Below is a small trained network, with its code and all its weights. Each question gives an input and a class and asks what happens when units are switched off, that is, made to give their printed mean instead of their output.

import numpy as np


def w(rows, s, z=0):
    codes = np.array(rows[::2]) - 128.0
    scale = np.full(codes.shape[1], s)
    scale[-1] = z or s
    return codes * scale


def norm(h):
    return h / np.sqrt((h * h).mean(-1, keepdims=True) + 1e-5)


def f(y):
    return np.maximum(y, 0)


def log_softmax(a):
    a = a - a.max(-1, keepdims=True)
    return a - np.log(np.exp(a).sum(-1, keepdims=True))


def net(x, mask):
    res = np.array(x, float).reshape(1, 7) / 4 @ E
    u = 0
    for l in range(4):
        y = f(norm(res) @ A[l][:, :-1].T + A[l][:, -1])
        res = res + np.where(mask[u : u + 13], y, B[l][:, -1]) @ B[l][:, :-1]
        u += 13
    return log_softmax(norm(res)[-1] @ U[:, :-1].T + U[:, -1])


A, B = {}, {}
E = w([
[123,154,207,97,203,192,194,72,149,226,151,188],'x0',
[8,80,104,127,80,88,163,81,17,143,143,170],'x1',
[128,116,132,173,124,144,97,170,115,169,97,160],'x2',
[160,149,112,51,116,124,56,79,74,172,109,110],'x3',
[131,192,146,145,64,82,157,157,138,196,172,73],'x4',
[121,60,189,114,74,127,99,121,166,127,144,144],'x5',
[120,152,118,111,91,105,163,102,173,127,48,143],'x6',
],0.011)
A[0] = w([
[153,60,160,77,14,147,56,133,185,112,156,135,105],'0.n1',
[141,108,103,139,133,144,58,162,90,92,239,105,79],'0.n2',
[143,146,106,41,113,121,179,55,167,20,201,58,58],'0.n3',
[166,202,119,148,28,116,107,149,140,179,164,98,56],'0.n4',
[141,154,145,98,167,163,97,123,183,165,127,122,93],'0.n5',
[155,104,111,131,153,172,59,92,127,54,73,160,72],'0.n6',
[138,149,96,98,88,135,138,73,198,163,23,116,79],'0.n7',
[168,145,127,50,119,119,30,82,73,187,97,100,1],'0.n8',
[159,205,46,120,153,131,141,170,67,89,91,102,121],'0.n9',
[142,119,105,125,184,156,62,126,118,163,236,109,74],'0.n10',
[152,175,110,126,98,152,50,174,167,75,113,89,133],'0.n11',
[141,95,120,215,102,172,56,240,102,234,6,163,74],'0.n12',
[127,138,109,131,63,104,152,127,141,94,32,127,120],'0.n13',
],0.012,0.0082)
B[0] = w([
[59,98,176,248,185,108,98,66,151,166,82,93,232],'0.n1',
[140,169,184,137,77,111,146,213,82,90,83,164,208],'0.n2',
[122,221,130,51,130,85,28,52,126,71,239,174,192],'0.n3',
[78,109,125,43,174,90,172,172,151,137,156,59,187],'0.n4',
[205,99,107,145,127,93,176,110,125,158,136,169,206],'0.n5',
[73,87,112,27,193,109,172,174,159,113,141,54,225],'0.n6',
[132,177,214,129,119,115,162,191,95,105,73,180,205],'0.n7',
[98,134,82,188,97,181,190,145,183,65,190,154,211],'0.n8',
[71,116,146,234,180,106,92,86,142,157,79,96,225],'0.n9',
[140,166,215,136,146,108,149,180,86,115,85,166,191],'0.n10',
[222,81,76,163,112,83,151,125,120,134,126,143,255],'0.n11',
[123,222,140,54,130,87,60,29,127,50,233,144,237],'0.n12',
[138,156,160,133,70,121,142,198,87,89,97,155,201],'0.n13',
],0.016,0.0089)
A[1] = w([
[133,206,71,190,193,169,117,95,106,154,99,82,67],'1.n1',
[133,176,133,87,61,169,138,137,162,107,35,118,30],'1.n2',
[137,182,92,117,160,117,148,142,91,134,97,113,75],'1.n3',
[68,90,74,105,38,145,110,95,3,154,129,113,86],'1.n4',
[156,114,84,125,70,142,72,143,81,98,91,44,19],'1.n5',
[112,74,88,53,184,182,93,140,117,110,81,122,54],'1.n6',
[101,135,117,83,96,128,135,184,147,202,167,33,40],'1.n7',
[124,151,152,88,147,195,106,95,139,197,140,119,36],'1.n8',
[130,133,106,138,132,148,149,138,122,116,131,135,77],'1.n9',
[184,138,152,74,137,228,174,67,112,223,113,149,1],'1.n10',
[96,157,95,213,102,169,168,176,239,38,204,132,175],'1.n11',
[170,124,178,142,117,215,120,189,58,103,164,84,50],'1.n12',
[211,156,132,116,126,186,66,157,202,139,103,73,37],'1.n13',
],0.015,0.0031)
B[1] = w([
[102,133,167,163,165,138,88,80,156,161,90,113,157],'1.n1',
[137,162,161,133,147,138,143,163,103,111,105,156,144],'1.n2',
[101,93,185,140,146,127,120,103,145,160,146,117,169],'1.n3',
[181,102,80,147,147,47,227,53,52,157,108,176,165],'1.n4',
[103,163,106,172,49,207,119,154,211,74,192,144,150],'1.n5',
[129,106,145,87,163,204,190,143,136,73,159,65,148],'1.n6',
[101,124,149,94,142,175,186,169,131,122,165,52,139],'1.n7',
[85,157,122,182,106,108,87,174,182,83,189,115,145],'1.n8',
[124,132,112,106,134,133,122,141,131,145,104,146,136],'1.n9',
[88,112,79,222,55,151,106,207,210,83,237,181,176],'1.n10',
[121,139,95,81,129,247,92,127,71,228,71,160,247],'1.n11',
[156,144,193,149,120,145,150,160,85,93,96,128,146],'1.n12',
[199,85,103,131,109,52,171,59,93,118,121,123,138],'1.n13',
],0.015,0.012)
A[2] = w([
[184,81,84,129,112,79,175,112,100,136,137,126,5],'2.n1',
[128,93,47,156,53,103,86,121,103,94,106,55,17],'2.n2',
[160,120,113,107,104,200,73,164,106,167,95,146,122],'2.n3',
[254,92,88,124,142,100,113,121,163,160,119,121,69],'2.n4',
[134,127,124,104,139,106,133,150,143,134,137,93,108],'2.n5',
[143,147,107,73,111,119,68,68,116,132,170,125,67],'2.n6',
[136,86,75,127,127,119,157,104,79,140,122,105,101],'2.n7',
[113,76,95,74,156,151,133,132,154,79,121,102,47],'2.n8',
[121,40,187,142,90,143,93,70,156,151,133,102,53],'2.n9',
[141,137,120,100,104,103,134,139,133,188,142,72,70],'2.n10',
[134,95,75,146,80,95,89,163,97,69,103,83,71],'2.n11',
[196,155,137,132,135,161,87,163,202,99,108,85,78],'2.n12',
[116,121,116,87,121,104,127,152,134,169,147,72,84],'2.n13',
],0.018,0.0034)
B[2] = w([
[217,63,125,198,130,94,159,70,98,169,130,153,197],'2.n1',
[122,127,117,175,126,189,106,182,246,122,196,178,224],'2.n2',
[238,114,53,98,121,132,50,155,109,132,108,69,245],'2.n3',
[125,94,73,183,134,111,253,37,79,141,114,211,250],'2.n4',
[83,106,130,124,91,174,181,109,112,123,139,121,164],'2.n5',
[156,144,94,66,128,149,79,48,119,113,182,145,242],'2.n6',
[122,95,74,133,134,155,158,123,91,144,111,145,184],'2.n7',
[139,81,125,78,112,109,185,143,150,116,152,29,195],'2.n8',
[113,215,143,178,226,119,94,133,99,164,82,72,182],'2.n9',
[81,96,144,92,99,128,135,155,96,130,151,50,157],'2.n10',
[143,155,180,136,150,167,164,176,243,163,234,202,254],'2.n11',
[76,128,151,153,109,97,202,68,12,155,132,146,240],'2.n12',
[126,102,143,90,90,133,157,125,127,153,137,49,155],'2.n13',
],0.014,0.0059)
A[3] = w([
[123,56,104,92,201,149,148,138,170,68,74,128,90],'3.n1',
[114,88,133,159,163,164,71,120,134,172,84,96,171],'3.n2',
[134,78,52,137,65,188,77,115,91,150,58,112,124],'3.n3',
[128,116,130,107,173,174,128,122,118,42,108,156,83],'3.n4',
[104,170,145,68,60,105,152,156,200,91,3,168,1],'3.n5',
[224,123,144,149,180,165,128,123,140,113,165,118,136],'3.n6',
[101,108,61,175,69,153,104,200,192,113,172,157,12],'3.n7',
[158,80,46,148,115,185,76,126,116,117,88,85,112],'3.n8',
[83,83,158,205,146,100,66,56,206,176,62,62,76],'3.n9',
[206,163,88,122,106,87,174,127,152,139,98,124,117],'3.n10',
[117,89,95,83,119,155,108,173,127,169,120,26,193],'3.n11',
[67,175,121,176,136,131,149,127,120,180,138,131,159],'3.n12',
[141,148,172,122,117,140,140,205,77,83,63,125,81],'3.n13',
],0.014,0.0024)
B[3] = w([
[51,155,150,105,58,109,144,149,142,203,113,67,177],'3.n1',
[185,124,116,120,187,139,148,125,149,110,93,115,180],'3.n2',
[178,146,87,66,130,150,178,126,193,129,116,156,199],'3.n3',
[121,158,121,114,65,91,100,141,104,175,124,63,188],'3.n4',
[188,92,165,199,143,136,86,202,7,143,152,94,169],'3.n5',
[68,111,76,112,43,106,76,140,91,128,57,115,220],'3.n6',
[195,127,103,153,127,144,89,129,182,164,156,88,254],'3.n7',
[193,124,127,91,148,218,153,134,124,132,145,157,184],'3.n8',
[100,124,136,169,211,215,163,73,153,157,103,116,197],'3.n9',
[49,38,100,107,129,157,64,131,65,143,129,138,188],'3.n10',
[135,76,94,91,106,137,165,129,164,122,124,110,182],'3.n11',
[115,84,63,51,121,103,63,145,171,35,24,132,239],'3.n12',
[182,151,185,132,97,110,133,163,133,120,119,149,202],'3.n13',
],0.015,0.0086)
U = w([
[142,101,91,206,86,141,100,182,226,141,207,163,176],'0',
[137,49,86,167,119,74,220,62,47,170,106,191,108],'1',
[159,158,236,144,97,98,110,233,44,120,87,142,101],'2',
[64,89,145,48,100,127,187,160,133,155,152,11,114],'3',
[116,193,114,61,140,112,38,33,94,107,212,156,77],'4',
[177,114,70,88,130,202,114,140,125,171,89,139,255],'5',
[81,122,159,192,227,153,101,89,177,152,48,96,67],'6',
],0.012,0.0044)

Each question gives the input, the list of numbers given to net, and the class t.
The units are the neurons (one row each of A and B). Each row of codes is followed by its name. A weight is (code - 128) times the scale printed after its matrix; where a second scale follows, it is the last column's (A, B and U).
mask holds one flag per neuron, layer by layer. A switched-off neuron (its flag False) gives its mean, the last column of its row in B, instead of its output. The means were averaged over made-up inputs and are rounded, as every weight is.
A unit's drop is (log p(t) with every unit on - log p(t) with that unit switched off) / (log p(t) with every unit on - log p(t) with every unit switched off).
The circuit of an input: a set's keep is (log p(t) with only the set's units on - log p(t) with every unit switched off) / (log p(t) with every unit on - log p(t) with every unit switched off). Starting from the 12 units with the biggest drops (on a tie, the unit counted first), units are removed one at a time, each time the one whose removal leaves the highest keep (on an exact tie, the one counted first), for as long as the keep stays at least 0.8.
circuit, biggest first: the units of the circuit, biggest drop first
unit that matters most: the unit with the biggest drop
top k neurons: the k neurons with the biggest drops, biggest first
k most important neurons of layer l: the k neurons of layer l with the biggest drops, biggest first
input [-4,-7,-5,0,7,-6,-5], class 1: circuit, biggest first => [0.n11; 2.n4]
input [2,-4,-5,-5,5,-1,3], class 3: circuit, biggest first => [0.n4]
input [4,3,-8,-5,1,3,-7], class 4: top 4 neurons => [0.n3; 0.n7; 0.n13; 2.n6]
input [7,-4,-3,2,6,6,1], class 0: 3 most important neurons of layer 0 => [0.n6; 0.n9; 0.n5]
input [0,-4,1,5,-6,-6,5], class 3: top 2 neurons => [0.n6; 0.n1]
input [-5,6,0,6,-2,-7,-4], class 6: top 2 neurons => [0.n9; 1.n1]
input [-2,-3,5,5,-5,3,-8], class 2: top 2 neurons => [0.n10; 0.n2]
input [7,3,-5,-7,-4,2,-4], class 0: top 3 neurons => [0.n1; 0.n8; 1.n10]
input [-8,-8,4,3,-7,-6,1], class 0: top 4 neurons => [0.n11; 2.n2; 1.n5; 2.n11]
input [3,3,-1,-4,2,-1,4], class 2: top 2 neurons => [0.n8; 1.n2]
input [8,-2,-3,5,-5,-8,-6], class 0: top 3 neurons => [1.n10; 0.n1; 0.n5]
input [-7,6,3,-3,-6,-7,-4], class 0: top 3 neurons => [0.n1; 0.n8; 0.n2]
input [-5,-3,3,-6,2,0,-1], class 5: top 4 neurons => [1.n11; 2.n3; 1.n10; 0.n10]
input [-1,-4,1,2,5,6,6], class 2: top 4 neurons => [0.n7; 0.n13; 0.n9; 3.n5]
input [8,-3,-4,-3,3,-6,8], class 0: top 4 neurons => [1.n10; 0.n2; 0.n13; 0.n10]
input [-6,0,1,-3,7,-1,-7], class 2: circuit, biggest first => [0.n2]
input [-3,7,4,-2,-2,8,-2], class 6: 2 most important neurons of layer 0 => [0.n1; 0.n11]
input [-5,6,2,3,5,-6,7], class 2: top 4 neurons => [0.n13; 0.n11; 0.n1; 0.n7]
input [0,-6,7,-8,-1,-2,3], class 5: 2 most important neurons of layer 0 => [0.n3; 0.n10]
input [-3,-5,-8,-5,-3,-3,1], class 4: circuit, biggest first => [0.n3]
input [-3,-3,3,-8,8,2,3], class 3: 2 most important neurons of layer 0 => [0.n4; 0.n8]
input [5,7,-5,0,6,6,8], class 2: top 2 neurons => [0.n7; 0.n11]
input [-6,-2,3,-5,-2,-7,-4], class 6: top 2 neurons => [0.n9; 1.n1]
input [-2,-5,-2,5,-3,4,1], class 1: 2 most important neurons of layer 0 => [0.n11; 0.n5]
input [1,-5,3,3,4,3,2], class 1: 2 most important neurons of layer 0 => [0.n5; 0.n11]
input [-2,-4,-8,5,-8,1,1], class 3: 2 most important neurons of layer 0 => [0.n6; 0.n12]
input [0,-1,7,-1,4,7,3], class 4: unit that matters most => 0.n12
input [-3,5,7,-2,-2,3,-6], class 4: 2 most important neurons of layer 0 => [0.n12; 0.n7]
input [5,-6,7,0,4,-8,2], class 6: 2 most important neurons of layer 1 => [1.n1; 1.n3]
input [7,-6,-7,1,-3,6,0], class 0: 3 most important neurons of layer 1 => [1.n10; 1.n8; 1.n11]
